Here is a tiny trained network, its code and every weight. The questions are about switching its units off for an input and a class, where a switched-off unit gives its printed mean instead of its output.

import numpy as np


def w(rows, s, z=0):
    codes = np.array(rows[::2]) - 128.0
    scale = np.full(codes.shape[1], s)
    scale[-1] = z or s
    return codes * scale


def norm(h):
    return h / np.sqrt((h * h).mean(-1, keepdims=True) + 1e-5)


def f(y):
    return y / 2 * (1 + np.tanh(0.7978845608 * (y + 0.044715 * y**3)))


def log_softmax(a):
    a = a - a.max(-1, keepdims=True)
    return a - np.log(np.exp(a).sum(-1, keepdims=True))


def net(x, mask):
    res = np.array(x, float).reshape(1, 7) / 4 @ E
    u = 0
    for l in range(2):
        y = f(norm(res) @ A[l][:, :-1].T + A[l][:, -1])
        res = res + np.where(mask[u : u + 6], y, B[l][:, -1]) @ B[l][:, :-1]
        u += 6
    return log_softmax(norm(res)[-1] @ U[:, :-1].T + U[:, -1])


A, B = {}, {}
E = w([
[30,88,29,52,240,157,161,50,107],'x0',
[121,109,147,138,175,119,150,125,149],'x1',
[64,139,170,182,141,166,208,140,158],'x2',
[7,232,95,233,132,214,169,164,166],'x3',
[203,167,141,111,104,111,201,78,180],'x4',
[187,136,81,154,168,127,145,193,238],'x5',
[85,222,162,69,46,129,186,2,160],'x6',
],0.0061)
A[0] = w([
[134,106,57,170,92,110,106,227,113,8],'0.n1',
[197,151,133,183,170,63,147,140,122,13],'0.n2',
[193,68,168,49,73,115,229,118,91,215],'0.n3',
[235,93,2,122,155,44,84,164,199,227],'0.n4',
[130,188,42,88,181,87,161,94,224,252],'0.n5',
[143,184,199,123,74,127,81,127,110,192],'0.n6',
],0.0067,0.0032)
B[0] = w([
[163,115,84,167,113,144,91,195,101,158],'0.n1',
[98,162,132,255,222,140,120,48,157,135],'0.n2',
[177,130,214,132,104,103,35,95,20,202],'0.n3',
[97,78,179,65,175,187,147,123,65,254],'0.n4',
[124,89,244,147,203,255,136,80,115,219],'0.n5',
[27,157,134,52,61,137,254,111,129,178],'0.n6',
],0.008,0.0069)
A[1] = w([
[128,216,92,114,89,73,175,131,78,3],'1.n1',
[5,42,172,3,95,175,42,117,139,204],'1.n2',
[170,84,87,125,149,150,31,195,143,228],'1.n3',
[82,221,1,181,245,152,116,67,165,227],'1.n4',
[86,81,152,180,91,46,116,159,134,57],'1.n5',
[168,177,187,46,135,102,168,141,140,240],'1.n6',
],0.0065,0.003)
B[1] = w([
[109,127,100,137,107,142,85,87,121,128],'1.n1',
[80,70,175,167,117,156,167,129,124,254],'1.n2',
[103,14,107,192,255,143,82,183,102,181],'1.n3',
[105,100,135,121,176,176,157,127,16,175],'1.n4',
[60,143,82,216,168,133,170,178,143,125],'1.n5',
[117,152,146,168,154,174,87,90,88,175],'1.n6',
],0.0095,0.0085)
U = w([
[165,4,106,143,168,115,81,170,69,105],'0',
[174,156,153,76,67,60,114,34,118,90],'1',
[209,171,133,160,178,164,228,116,200,36],'2',
[109,146,50,194,111,124,162,241,179,48],'3',
[188,247,61,121,132,14,99,164,198,3],'4',
[82,196,132,155,63,168,210,69,157,51],'5',
[55,79,140,128,181,209,205,79,91,253],'6',
[167,168,1,170,92,120,113,126,197,3],'7',
],0.0075,0.0033)

Each question gives the input, the list of numbers given to net, and the class t.
The units are the neurons (one row each of A and B). Each row of codes is followed by its name. A weight is (code - 128) times the scale printed after its matrix; where a second scale follows, it is the last column's (A, B and U).
mask holds one flag per neuron, layer by layer. A switched-off neuron (its flag False) gives its mean, the last column of its row in B, instead of its output. The means were averaged over made-up inputs and are rounded, as every weight is.
A unit's drop is (log p(t) with every unit on - log p(t) with that unit switched off) / (log p(t) with every unit on - log p(t) with every unit switched off).
The circuit of an input: a set's keep is (log p(t) with only the set's units on - log p(t) with every unit switched off) / (log p(t) with every unit on - log p(t) with every unit switched off). Starting from all 12 units, units are removed one at a time, each time the one whose removal leaves the highest keep (on an exact tie, the one counted first), for as long as the keep stays at least 0.8.
circuit, biggest first: the units of the circuit, biggest drop first
most important unit: the unit with the biggest drop
top k neurons: the k neurons with the biggest drops, biggest first
k most important neurons of layer l: the k neurons of layer l with the biggest drops, biggest first
drop of u: that unit's drop, to one decimal
input [-2,0,1,-2,7,-1,4], class 1: most important unit => 0.n3
input [-2,-3,4,1,3,3,-1], class 2: top 3 neurons => [1.n2 1.n3 0.n4]
input [-4,1,-6,1,1,0,4], class 5: circuit, biggest first => [0.n6 1.n3]
input [0,4,2,0,5,-4,7], class 1: circuit, biggest first => [0.n3 0.n4 1.n3]
input [-7,0,-4,-2,2,-7,-5], class 1: top 2 neurons => [0.n6 1.n3]
input [-7,-8,-4,2,-6,-8,6], class 5: circuit, biggest first => [0.n6 0.n4 1.n3]
input [-8,4,-2,-1,6,-5,-4], class 5: circuit, biggest first => [0.n6 1.n3]
input [-7,-2,-1,5,-8,-7,-3], class 5: circuit, biggest first => [0.n6 1.n3 0.n4]
input [0,-8,8,4,-3,6,-2], class 3: circuit, biggest first => [0.n4 1.n2]
input [-3,-6,4,6,3,-2,4], class 5: circuit, biggest first => [0.n4 1.n3 1.n2]
input [-1,2,8,8,-5,3,-2], class 3: circuit, biggest first => [0.n4 0.n5]
input [5,7,0,-3,5,-5,6], class 1: circuit, biggest first => [0.n3 1.n3]
input [1,-7,-6,3,-6,-8,4], class 5: 3 most important neurons of layer 0 => [0.n4 0.n5 0.n6]
input [-8,-2,-4,-8,5,-7,-4], class 1: top neuron => [0.n6]
input [-4,-5,1,-1,-5,-7,6], class 5: 2 most important neurons of layer 1 => [1.n3 1.n4]
input [-8,7,-3,2,3,-1,-2], class 5: top 2 neurons => [0.n6 1.n3]
input [-6,-8,3,-6,-4,3,6], class 1: top 3 neurons => [0.n3 0.n5 0.n4]
input [-7,-6,-2,8,6,-8,-8], class 5: top 2 neurons => [0.n6 1.n3]
input [-6,1,-6,-6,-6,-8,3], class 1: 2 most important neurons of layer 1 => [1.n3 1.n4]
input [-4,5,1,8,6,-4,2], class 5: drop of 0.n4 => 0.2
